Below is a small trained network, with its code and all its weights. Each question gives an input and a target symbol and asks what happens when units are switched off, that is, made to give their printed mean instead of their output.

import numpy as np


def w(rows, s, z=0):
    codes = np.array(rows[::2]) - 128.0
    scale = np.full(codes.shape[1], s)
    scale[-1] = z or s
    return codes * scale


def f(y):
    return y / 2 * (1 + np.tanh(0.7978845608 * (y + 0.044715 * y**3)))


def softmax(a):
    e = np.exp(a - a.max(-1, keepdims=True))
    return e / e.sum(-1, keepdims=True)


def log_softmax(a):
    a = a - a.max(-1, keepdims=True)
    return a - np.log(np.exp(a).sum(-1, keepdims=True))


def net(x, mask):
    ids = ['αζξπσω'.index(c) for c in x.split()]
    T = len(ids)
    res = E[ids] + P[:T]
    u = 0
    for l in range(2):
        q, k, v = (res @ M[l].T for M in (Q, K, V))
        z = softmax(np.where(np.tri(T) > 0, q @ k.T / 2**0.5, -1e9)) @ v
        res = res + np.where(mask[u], z, O[l][:, -1]) @ O[l][:, :-1]
        u += 1
        y = f(res @ A[l][:, :-1].T + A[l][:, -1])
        res = res + np.where(mask[u : u + 12], y, B[l][:, -1]) @ B[l][:, :-1]
        u += 12
    return log_softmax(res[-1] @ U[:, :-1].T + U[:, -1])


Q, K, V, O, A, B = {}, {}, {}, {}, {}, {}
E = w([
[205,65,148,73,141,162,146,123,185],'α',
[81,118,144,162,140,140,139,171,162],'ζ',
[107,76,130,160,124,150,70,151,193],'ξ',
[128,96,200,87,128,92,71,116,142],'π',
[113,156,65,142,109,19,48,142,110],'σ',
[140,75,158,250,111,106,140,98,105],'ω',
],0.024)
P = w([
[134,54,133,93,73,102,135,214,153],'0',
[63,102,130,171,137,39,154,136,135],'1',
[117,81,132,108,133,84,102,172,79],'2',
[147,121,174,142,151,25,188,122,232],'3',
[77,99,127,136,145,106,175,77,123],'4',
[130,121,123,118,142,117,94,141,79],'5',
[146,164,170,163,162,58,150,112,210],'6',
[79,132,128,133,106,145,170,49,134],'7',
[136,160,117,116,65,132,88,119,55],'8',
[158,189,149,175,182,82,122,117,170],'9',
[74,163,134,139,77,186,162,19,141],'10',
[139,187,116,120,35,164,71,90,42],'11',
[160,211,152,191,220,92,111,116,131],'12',
[80,167,131,136,119,192,167,4,125],'13',
],0.016)
Q[0] = w([
[192,193,179,167,184,76,118,140,249],'0.h1',
[111,41,100,165,129,50,113,35,173],'0.h1',
],0.013)
K[0] = w([
[118,181,126,132,63,172,109,44,107],'0.h1',
[167,177,131,155,254,143,108,120,119],'0.h1',
],0.018)
V[0] = w([
[110,47,7,130,158,125,77,184,186],'0.h1',
[198,68,199,255,141,189,130,79,89],'0.h1',
],0.0035)
O[0] = w([
[156,69,8,175,146,126,56,112,54,254],'0.h1',
[185,147,91,141,20,155,156,173,92,181],'0.h1',
],0.014,0.0032)
A[0] = w([
[144,173,120,102,114,125,125,232,66,138],'0.n1',
[125,183,128,70,105,97,150,228,184,31],'0.n2',
[146,153,133,62,83,76,24,101,83,94],'0.n3',
[24,110,89,186,112,146,202,124,142,77],'0.n4',
[177,151,136,150,168,106,221,36,179,174],'0.n5',
[53,154,48,174,145,126,126,152,131,124],'0.n6',
[131,104,161,159,190,203,164,63,144,156],'0.n7',
[56,110,138,164,139,179,132,226,142,166],'0.n8',
[131,94,144,33,136,196,102,87,136,104],'0.n9',
[142,184,130,149,165,96,74,211,147,149],'0.n10',
[96,120,165,98,149,209,166,124,254,1],'0.n11',
[85,136,180,215,119,123,120,140,157,152],'0.n12',
],0.0097,0.006)
B[0] = w([
[101,102,94,111,171,131,154,78,190,156],'0.n1',
[118,69,97,228,21,49,142,94,85,143],'0.n2',
[106,138,171,152,196,149,211,138,194,255],'0.n3',
[148,137,154,37,170,79,191,114,76,176],'0.n4',
[60,87,76,137,94,141,77,120,139,188],'0.n5',
[103,148,92,44,98,151,196,146,146,239],'0.n6',
[57,121,106,173,110,140,147,94,127,185],'0.n7',
[139,117,162,91,98,84,42,98,116,193],'0.n8',
[193,125,97,84,158,116,230,254,94,172],'0.n9',
[96,79,132,129,51,208,209,114,191,222],'0.n10',
[108,204,229,130,150,41,112,62,124,165],'0.n11',
[189,90,92,81,172,103,154,83,102,232],'0.n12',
],0.0083,0.0088)
Q[1] = w([
[164,86,172,206,160,95,136,2,134],'1.h1',
[120,190,109,77,142,127,94,98,232],'1.h1',
],0.0076)
K[1] = w([
[170,228,134,254,114,156,144,83,97],'1.h1',
[28,188,126,107,189,210,92,107,183],'1.h1',
],0.0077)
V[1] = w([
[60,177,56,196,127,144,160,65,82],'1.h1',
[176,237,152,2,101,100,37,222,146],'1.h1',
],0.0044)
O[1] = w([
[209,184,6,118,231,2,74,157,143,133],'1.h1',
[80,105,89,118,188,201,187,77,174,3],'1.h1',
],0.0071,0.011)
A[1] = w([
[76,55,162,155,88,116,147,99,112,159],'1.n1',
[156,133,249,179,134,56,129,153,62,165],'1.n2',
[191,156,173,107,71,124,89,96,50,138],'1.n3',
[43,121,162,176,211,87,172,119,215,102],'1.n4',
[97,112,202,127,95,195,89,100,160,249],'1.n5',
[143,130,193,204,86,139,26,49,102,94],'1.n6',
[149,97,139,4,164,194,94,133,16,84],'1.n7',
[150,111,29,123,48,108,131,144,182,253],'1.n8',
[185,78,94,153,157,162,125,208,175,172],'1.n9',
[34,96,17,139,62,82,83,56,132,23],'1.n10',
[105,72,124,248,142,216,2,192,151,51],'1.n11',
[143,159,98,89,241,85,49,67,125,12],'1.n12',
],0.0079,0.004)
B[1] = w([
[132,192,101,104,177,151,126,175,141,196],'1.n1',
[135,182,192,185,68,195,125,180,161,188],'1.n2',
[75,70,79,160,145,139,136,170,206,170],'1.n3',
[161,204,106,124,123,205,123,183,146,203],'1.n4',
[183,102,157,160,147,94,60,109,73,167],'1.n5',
[111,177,103,124,147,81,254,108,114,172],'1.n6',
[227,231,45,107,17,95,142,172,115,159],'1.n7',
[60,97,148,151,134,85,91,117,90,253],'1.n8',
[136,149,210,76,108,94,168,70,135,172],'1.n9',
[178,176,177,118,96,210,108,115,163,217],'1.n10',
[116,50,160,125,168,95,221,152,159,156],'1.n11',
[133,126,78,165,114,82,178,207,188,153],'1.n12',
],0.0079,0.015)
U = w([
[160,107,116,94,93,120,149,141,164,41],'α',
[120,109,94,124,75,169,40,135,136,228],'ζ',
[100,57,146,105,140,103,132,112,160,254],'ξ',
[132,140,180,126,112,149,91,148,158,91],'π',
[122,82,67,122,106,185,140,159,254,92],'σ',
[119,89,109,165,58,123,122,179,165,18],'ω',
],0.0074,0.0056)

Each question gives the input, a string of symbols that net reads in full, and the target symbol t.
The units are the heads (2 rows each of Q, K, V and O) and the neurons (one row each of A and B). Each row of codes is followed by its name. A weight is (code - 128) times the scale printed after its matrix; where a second scale follows, it is the last column's (O, A, B and U).
mask holds one flag per unit, layer by layer, with each layer's heads first. A switched-off unit (its flag False) gives its mean, the last column of its rows in O or B, instead of its output. The means were averaged over made-up inputs and are rounded, as every weight is.
A unit's drop is (log p(t) with every unit on - log p(t) with that unit switched off) / (log p(t) with every unit on - log p(t) with every unit switched off).
The circuit of an input: a set's keep is (log p(t) with only the set's units on - log p(t) with every unit switched off) / (log p(t) with every unit on - log p(t) with every unit switched off). Starting from the 12 units with the biggest drops (on a tie, the unit counted first), units are removed one at a time, each time the one whose removal leaves the highest keep (on an exact tie, the one counted first), for as long as the keep stays at least 0.8.
circuit, biggest first: the units of the circuit, biggest drop first
top k neurons: the k neurons with the biggest drops, biggest first
top k neurons in layer l: the k neurons of layer l with the biggest drops, biggest first
input α α ξ ζ ζ ω α ω α ω σ α π α, target π: circuit, biggest first -> (0.h1, 0.n11)
input σ ω ξ α, target ω: circuit, biggest first -> (0.h1, 0.n2, 1.n8)
input ξ σ ξ π ξ α, target α: top 2 neurons in layer 1 -> (1.n7, 1.n9)
input π α ω π ω σ ω π ξ ζ, target π: circuit, biggest first -> (0.h1, 0.n11)
input α ζ ξ α π ξ ζ, target π: circuit, biggest first -> (0.h1, 0.n11, 1.n2)
input π σ ζ ξ ξ ξ ξ α σ, target σ: circuit, biggest first -> (0.n3, 0.n1)
input π ω σ π, target ω: top 2 neurons -> (0.n2, 1.n2)
input σ ω α σ ξ ξ ζ σ π ξ ξ ω ξ ω, target ζ: circuit, biggest first -> (0.n5, 0.n3)
input σ ω σ ξ ζ ω σ ω, target σ: circuit, biggest first -> (0.h1, 1.n8, 1.n1)
input α ζ ω π ξ ω ζ, target ω: circuit, biggest first -> (0.h1, 0.n2)
input ω π ξ ξ, target π: top neuron -> (0.n11)
input σ α ζ π ξ π π σ ξ σ ξ ξ ξ ω, target ω: top 2 neurons -> (1.n12, 1.n3)
input ξ ξ π ξ ω σ ω ξ, target ω: top 3 neurons in layer 1 -> (1.n3, 1.n2, 1.n10)
input ω ξ ζ ω ζ α α ω ζ π α α, target α: circuit, biggest first -> (0.n9, 1.n7)
input ξ ζ π α, target π: circuit, biggest first -> (0.n11, 0.h1, 1.n2)
input ξ ζ ξ ξ ξ σ ξ ξ ξ ξ ξ ξ σ σ, target σ: circuit, biggest first -> (0.h1, 0.n3, 1.n12, 1.h1)
input α σ σ ξ ξ ζ, target ζ: top 3 neurons in layer 0 -> (0.n3, 0.n6, 0.n8)
input σ ζ ξ, target ξ: top 3 neurons in layer 1 -> (1.n11, 1.n4, 1.n2)
input π ω ζ σ α ξ π ξ π, target π: top 3 neurons in layer 0 -> (0.n3, 0.n6, 0.n12)
input ζ σ ζ, target ζ: top 2 neurons -> (0.n8, 0.n3)
input ω σ ω σ σ σ σ ξ ξ σ ξ ζ ω, target ω: top 2 neurons in layer 1 -> (1.n2, 1.n3)
input ξ ξ ω ξ, target ω: top 2 neurons in layer 0 -> (0.n2, 0.n6)
